Each row has a class, written as a number after it.
[  90  -46  -98   71   18  -79  140   43   50  -93  -49  -19 -136  -33
  -95  -43  104  -74  -98   10   32  -73    2  167  -29    0  -50  -10
  -43   90  -45   10  -81  -53   30  -18  -75 -101] : 6
[  23  -27   20    1 -156  -96  -21 -167 -113  146  -45   83  535  -26
   20  256   46   77   72 -152  275  -20 -106  -65  153  209  -20  104
  -78 -134  130    9    2   99   41 -269  151  166] : 2
[ -62   16 -193   73 -122   46   15    7 -115  236  -41  140  282 -196
   55   97  113   46  -72 -117  283  111 -139 -126   -2  240  156   68
   40  -92  119    0  130   99  158  -51   62  104] : 2
[  31  -83 -116   87   32 -130  217   32  -87  -12    3   70  -72  100
 -122  -51   85  -43 -147   74  206  -44  -20  181   37   81   79  -41
 -122   92  -17   17  -97  -97  122   35   -1 -105] : 6
[ 274   41  256   91  408   58 -101   44  134  -24   38  -70   36  140
  -15  124  -78   61   45  -66 -156  -34   86   -4   55 -145  -58 -323
  -49  -78   79  256   11  -94   41 -194  -87 -142] : 7
[ 101  -12  -85   88   48 -114  237  109   26 -103  -12  -14 -200    7
  -94  -14   70  -61  -75   73  117  -24   56   90   10  -54   86  -10
  -68   59  -66   28  -16  -90   41   27  -65 -106] : 1
[  58  -87  -59  -47  -75  147  129  175  -95   55  -35   49   79 -134
 -208  -44  159   10  -33  377  144   61  -10 -106 -166  -86   76  -66
  127  -17   99 -177  -29  -34   49   55  -81  105] : 0
[ 191  -24  -18  248  272   -3 -185  130   51   -4  -85 -175 -104 -109
  -11 -115  108   64 -236 -165 -119  -75  302 -160   75   14 -111 -128
 -110 -105 -148   85 -139   69  126   57   49  -52] : 0
[ 214 -389  -90   81 -283 -191 -449  383 -149  476   83 -104  -74 -326
   49   76  246  -66  -72   37  149 -116  -62 -325 -161  -52   34  137
 -179 -488  220 -231   97   -1 -288  158   21 -262] : 3
[  44   41  -64   99 -129 -120   49 -139   55  240  141    0  184  -23
  -95  -31  -16  -41  -75  -62  169   10 -109 -126   18   29   68  -44
   29  -80  275   28  110  -84  -28   11  -26  158] : 7
[  40  -13   58   -6  311  193 -478  187  -71   88 -125  -78   44 -171
   73   -3   61    5   29   32 -242  -55   94  114   54  121   32  -50
    7  -97 -197  -12   70  156  -51   49  -15  -20] : 4
[ 140 -208  326 -254    7  123  194   54 -457  -37   45  178  188  -78
 -137  155   16   -6  440  209  560    1  -19   23 -150  367  663  266
   86 -401  241 -328  278 -267   -1  596  163 -271] : 2
[ 170 -227  272  116  213  -93 -224  -17   79  -15  109 -228  251   50
   79   13  -83 -102 -122 -135  -92   99 -205  318  220  210  -76  -28
  -90   78  -57  150 -191   49   34 -163  310 -112] : 5
[  -9  -45  -76   13  -86   33   73  167  -92    2  -21  -71  100 -212
 -237  -26  173  -19  -11  283   67   26   -2 -200 -125  -70   33    2
   13  -47   48 -135   39  -64   75   69   13   64] : 2
[ 151  -92    7   46  -54    4  122   34   40  -70  -17 -148  108 -195
 -152   84  143  -10  -62  161    9  113   80 -101  -95 -100  -53   40
   -1  -53   27 -113  -50    3   54  -53   14   61] : 1
[ -25  -41 -106  117  109 -137   92   80   16  -36  -39  -49 -238   80
 -124  -39   66 -104 -154   40   78 -133  -60  165   65   32   30 -102
 -127   66 -101   70 -134 -103   11  -45  -87 -107] : 3
[  28  134 -132   32 -283   24   97 -164 -147  268   44   70  437  -38
    6   34   72  102 -294   20  332   -1 -315  -98  -34  285   -7   22
  -99  -94  172 -148   81    2   65 -187   96  152] : 2
[ 164 -213 -203  152 -343  -88  436  211 -249  -54   57   12 -114 -367
  -56 -150  228  -47  -87  -74  364   54  382  -18  -49  224  279  443
 -244 -199  -71 -329  176  -85   38  550  308 -234] : 6
[  90 -166   28  -28 -134  -40  -52  -84 -107  171   21  105  371   -7
   -2  148   26   31 -108   23  363   -9 -295  -68   26  195  -65  -66
  -59  -51  152   33    5  -26  102 -194   46  175] : 7
[  95    2  -79   50   -7  179  128   89   -6   72   72  -40   90 -198
 -231  -14  231  -70   13  298  105  101   -7 -396 -199 -121   16   66
   77  -47  186  -75   75  -13  -23   88  -94   53] : 6
[  63   76 -159  134   46 -176  199   85   -1  -79   16  -53 -157  -32
 -151  -72  117  -80 -189    9   78 -134  -24   88   16  -44  -53  -81
  -88   65  -92   47  -69  -27   21   45  -90  -93] : 5
[  38  -44  -29  -31  -44   18 -129 -113  -84  242   94   55  291   55
  -26  -78  -52   12  -15  -98  178  -73 -241  -76   -1  190  -39  -58
   34   10   93   33   78    5   47  -55  -12   67] : 4
[ 129 -154    6   29  -97    5  150  -16   19   78  207  -23  161 -162
 -193  -83  119  -48 -108   -8   39   -7   67 -129 -192 -126   15 -128
   53    0    3  -17   93  -45 -154  164 -100  118] : 3
[ 116  -13  -32    1 -154  112  104   96  -18  104   97   16   13 -168
 -189  -26  160  -23 -177  258   60  105  -41 -265 -250 -163    3    6
   82   -5   67 -153   36  -63  -74   14 -115  113] : 1
[  20 -515  248   50  -25  140  474  177  144   60  -34 -283  -42 -292
  -40 -121   41    4 -231 -143   29 -265 -104  161 -177   33 -160 -109
  -78 -118 -287  -86   91  177    9  387  171   77] : 1
[ 198   36 -126  147  250   58 -172  116  -20   20  -22 -159  -17  -92
  -35    3  119   15 -298 -162  -57 -132  112  115  -34  144   11  -58
 -214  -50 -247  -48   16   53  111 -113   25 -148] : 1
[  32   54   89  -11 -197  -44 -169   28 -174  174  104   61  243  -28
   64   25  -96   58    1   47  133   35 -257 -118   53   27  -57  -72
    8  -89  252   59  112  -84   22   92   45   52] : 6
[  77  -48 -217  136  -12 -118  248   56  -52   35   25   15 -210  -40
  -81  -86   83 -113 -273   21  263  -75  -25   33   -4   65   22   -4
 -137   30  -86  -63  -95  -87   79   67  -34  -67] : 0
[ 141   22  146  134  230   35   50  113   17  -30  -86 -146 -136  103
   -5  127  -48  -42 -111   31   21  -87   56  167  164   -6   33 -103
 -138   11 -158  121    6  -70   12  -89   90  153] : 7
[ 133  -13    7   87  345  122   10   77   74  -73   11 -166 -184  -32
 -233    2  -31  -52 -140   28 -237    3   68 -150   66 -100 -184 -216
  -53  -54 -155  166  -23   57   51  -96  -69  154] : 0
[  -7  -79  -96  127  -14 -139  136  122  -22   28    9  -24 -211   26
 -184  -39   66  -75 -156   64  156 -105  -16   78   45  -36    6 -138
  -99  102  -35   48 -136  -80   66  -29  -36  -15] : 6
[ 182 -618  344 -161  -41  100 -359  227 -113   61  116   33  226  -98
  308  120  -81 -247   38  281  630 -312 -196  458   20  292  184  149
 -351  206 -137 -274 -128 -266 -109  -61  366 -294] : 4
[  81  -65   -5 -101 -126   61  140  150 -135   -7   -4   23  163 -215
 -263   24  196   28   45  354   33   21   -3 -127 -150 -112   50   15
   84  -19   72 -117   71  -31   20  130  -78   59] : 5
[ 115 -164   89  -47 -202  -61  698   32   97  190  -66  -80  -42 -273
  -72 -135   51  -27  303  220  481 -280 -132  210  -51  263  626  303
   66    8  404 -453  149 -234  402  411  312 -177] : 5
[  55    2 -175  152  106 -135  198  126   78  -17  -99    4 -258   26
  -38  -79   73  -99 -243   11  109  -95  -56   95   -1  -65   17  -38
  -38   36  -66   61 -115  -85   31  -55 -123 -105] : 7
[ -50  -83 -122  -94 -179  -46   25 -101 -111  200   39   30  289   24
  -36  -13  -19  -22   36   28  235  -40 -374   42   33  259   12   20
   18   90  136   -6  -50  -49  199  -85   80  236] : 2
[ -55  -48 -186  169  -37 -113  246  212  -39 -140  -78   31 -212   48
 -111  -50   99  -75 -231   18   58  -21  -65  217   17   -3   32  -52
 -102  113  -93  180  -53 -232  124   66    0  -37] : 3
[ 171  -52   32  -26 -130   29   74   62   34   28   30  -66   87 -168
 -176  -51  146   13  -26  311   22  119  -72 -119 -155  -72  -67  -58
   90  -20  205 -115   -1  -50   55    9  -72   27] : 6
[  85   -9   26   31 -250  -24  174 -188   42  146   -2   11  458   13
   77   55  -17  142  -79 -223   94    6 -164  110    8  138  -26  -68
   -8  -65  127    0  128  -19   22 -178   40  171] : 3
[ 295 -273  280   57 -400 -298   82  213  -82  118  346 -224 -351  -30
  186  -83  -30   80  205 -186  118  292 -114    5 -240  -40  152 -316
  105   -5  157  -10  206 -226  103  411  117 -322] : 4
[ 309  182  -90  342  242 -123 -899  441   -7  139  -23 -249   56  175
 -315 -242 -164 -168 -358  169   72  108  -34  -21  177 -239   31  -22
 -133 -142   81 -341  112 -196   41 -478  -15   59] : 0
[  14  -36  -91 -110 -249  -70   99 -181 -156   55   25  199  488  -64
  115  155   82   98  115  -41  294   47 -119  -61   20  249   68  168
  -68 -125  188  -65  123   -2   88    3   91   24] : 0
[ 109   73  -51  -37 -197  -26 -199  -42 -199  191  -63  186  562  -64
    8    1   92  184 -100    0  199 -106 -212 -116  -17  226   19  -95
   29 -167  149  -11  215  -76    2  -62  -55  179] : 1
[-271  148 -219   95  -11    3   -4  304  122 -411 -109 -110   -1  -53
   10  -99 -112 -302 -337   -6 -121  -76 -186  537  325  121 -300  267
 -499   40 -546   34   69 -122 -153 -173   48  213] : 0
[ 184  -57  160  176  262  127 -128  175   38  110 -255  -54  115 -103
   71  223  116  119 -217 -153 -122  -74  296  207   97  148  255  -26
  -66 -205 -174   50   26   53  -19 -258  240  -31] : 3
[-553 -335 -210  -26 -166    3  417  145  -18 -137  104 -193  125 -404
 -436   86  154 -259  479  535  345   -5 -116 -180   53   87  213   87
  -77  -88  421   -6  -76 -112  183  397  170 -188] : 0
[  72  -22 -178  127   97  -69  136  132   47  -32  -26   20 -242   36
  -67  -95   49 -129 -146   59   72  -59  -16  175   22   20  -41  -64
  -94   49  -28   43 -126 -130   57  -65  -16  -63] : 6
[  69  -74  -90   87   -2  -53  210  114    5    7  -33  -13 -239  -44
 -103 -103   78  -49 -198   59   88 -118   54  195  -58    3   26 -126
  -16   78 -114  -45  -87  -61   13   64  -26  -37] : 5
[ 100 -120  -28  -71  -11   56   88   72  -55   32   48  -21   35 -174
 -257    8  163  -36   -2  350   49  -16  -46 -191 -107  -83  -42  -72
   18   24   91  -37  -11  -15   45   96  -80  185] : 2
[ 140   50  -22  -32  -55  138   99  120  -87   47   25   28  -25 -273
 -184  -36  242   20  -54  304   21  -47   52 -255 -206  -86   10  -18
   63  -59   57 -169   80   -6  -41  181  -89   91] : 4
[ -74  -65 -138   53 -237   22  -43  -56 -188  331   64  134  280  -23
   55 -124  -57    1  -79 -124  297  -59 -296  -37   23  188   55   20
  102  110  219   84   96  -78  162  225   59  217] : 7
[ 118  -70  138   -8  178   27 -294   36   53   22  -77    4   -2   54
    9    4   -4  -35    8 -185 -301  -33   78  241  -15   14 -181   38
   11  -21 -150   77   33   -9  -30   -9  -35   19] : 7
[ 168 -101    0  -44 -193  136  152  157  -39   46   17   27   68 -177
 -128  -54  114   13  -53  295   94   22  -42  -91 -183  -53  -37  -67
   80   15  120 -147    3 -113   35  -30   65  146] : 6
[ 131   21  -41 -159 -272  -11   51  -88 -181  272   60  247  381  -17
   29  -42   98  160    2  114  167 -130 -287 -181 -119   46   93 -101
  132   10  224   40  227  -92  -52  136 -186  221] : 3
[-145   16  316 -430 -284  175  -85 -176 -257  185   98  201  803 -166
  269  169 -270  208  526 -119  212 -353 -115  435   98  314  312 -138
  -91 -222   65 -502  160    9 -187  -87  112   72] : 6
[ 105   15  -82  109   54  -49  258  105  -50  -44    7   56 -221   16
 -147  -55  103  -33 -166  134  142  -87   53  177    3  -11   22 -109
  -74  152   -6   -2 -113  -62  128   48   31  -68] : 2
[   5   21 -239  172   33 -102  300   22   18  -97  -33  -45 -203  -18
 -176  -53   62 -129 -159  -98  144  -60   73   26    8  -25   -7   74
  -90   14  -41   26 -157  -97   69   29  -64  -62] : 2
[ 101    1  -54   26 -209  -23   83   45 -125  270    9   95  385   14
   43  106  -18   47 -102  -14  311  -68 -296   12   91  159   97  -51
  -74  -96  162   91  138 -143   25 -129   -3  122] : 0
[ -25  -53 -126  166   34 -125  220  122   10  -28   -3  -59 -147  -40
 -150  -49   67 -116 -150   24  150 -110  -20   77   45   -7  -31 -100
 -138   49  -74   48  -63 -112   86   -1    7  -50] : 7
[  -3  274 -112  -26 -103   31  171  -45 -110   34  -84   73  410  -45
  -65   56  109  179  -16   21   22   69 -205 -205  -39   37   79   24
  112  -90  168   66   92  -23  153 -102 -120   46] : 4
[ 260 -210  137   47  235  221 -434  241   83   10   -4 -103  -47  -60
  155   52  -67 -123 -131  189 -104  136 -105  157  137   87 -243 -140
 -150  113 -154   84 -118   16  -17 -392  160  119] : 2
[  35    1 -156  149   -4  -79  218   93   11   51  -26   60 -242    0
  -75  -75  123  -43 -275  -41  197 -105   98  132  -68   20   57  -75
  -92    6  -77   21  -63  -67  -25   96 -125 -106] : 2
[  67  -19 -159  145   35  -82  147    6   29  -51  -56    4 -140   30
  -26  -16   50  -60 -181  -56  122  -59   56  164   18    3  -74  -69
  -87   70 -123   -7  -95  -28   22  -94  -53    9] : 1
[ 279 -103  -14  -14  243  181   87   -9  -43  -35   -2  -43 -222  -74
   43  113   46    2  -75 -149 -207   21   90   52  -24  146 -190 -133
  -57  -29 -238  140  -87  111   27 -121   15    1] : 7
[ -52    5 -160   76   68  -78  147   -8   23  -42   53   15 -175   54
 -133  -43   57 -162  -78   45   85  -57  -67  147   32   41    1    7
  -70  113  -38    9  -89  -54   14  -16   -4   23] : 3
[  40  -21 -120   84 -206  -69  243  -13 -123  167   91   10  223  -30
 -183   30   90   -3 -113 -130  161  -65 -277 -120  -19   24   91   43
    1   -7  167  143  126 -104   32  119  -66  132] : 4
[ 207    1  248  -26  286  146 -140  -12  108 -119  194  -76   85   25
  -14  100 -106  -28   42    7 -287   13  150  135  123    3 -281 -121
 -196  -15  -81  149  102  126 -101 -148  243   25] : 2
[  81  -84   76  -50   14  166  148  194  -68   18  -58   13    8 -274
 -236  -18  169   -5   33  272   25  -40   71 -151 -162  -96   82  -69
  138  -19  -32  -99   47  -26    5  159  -73  141] : 2
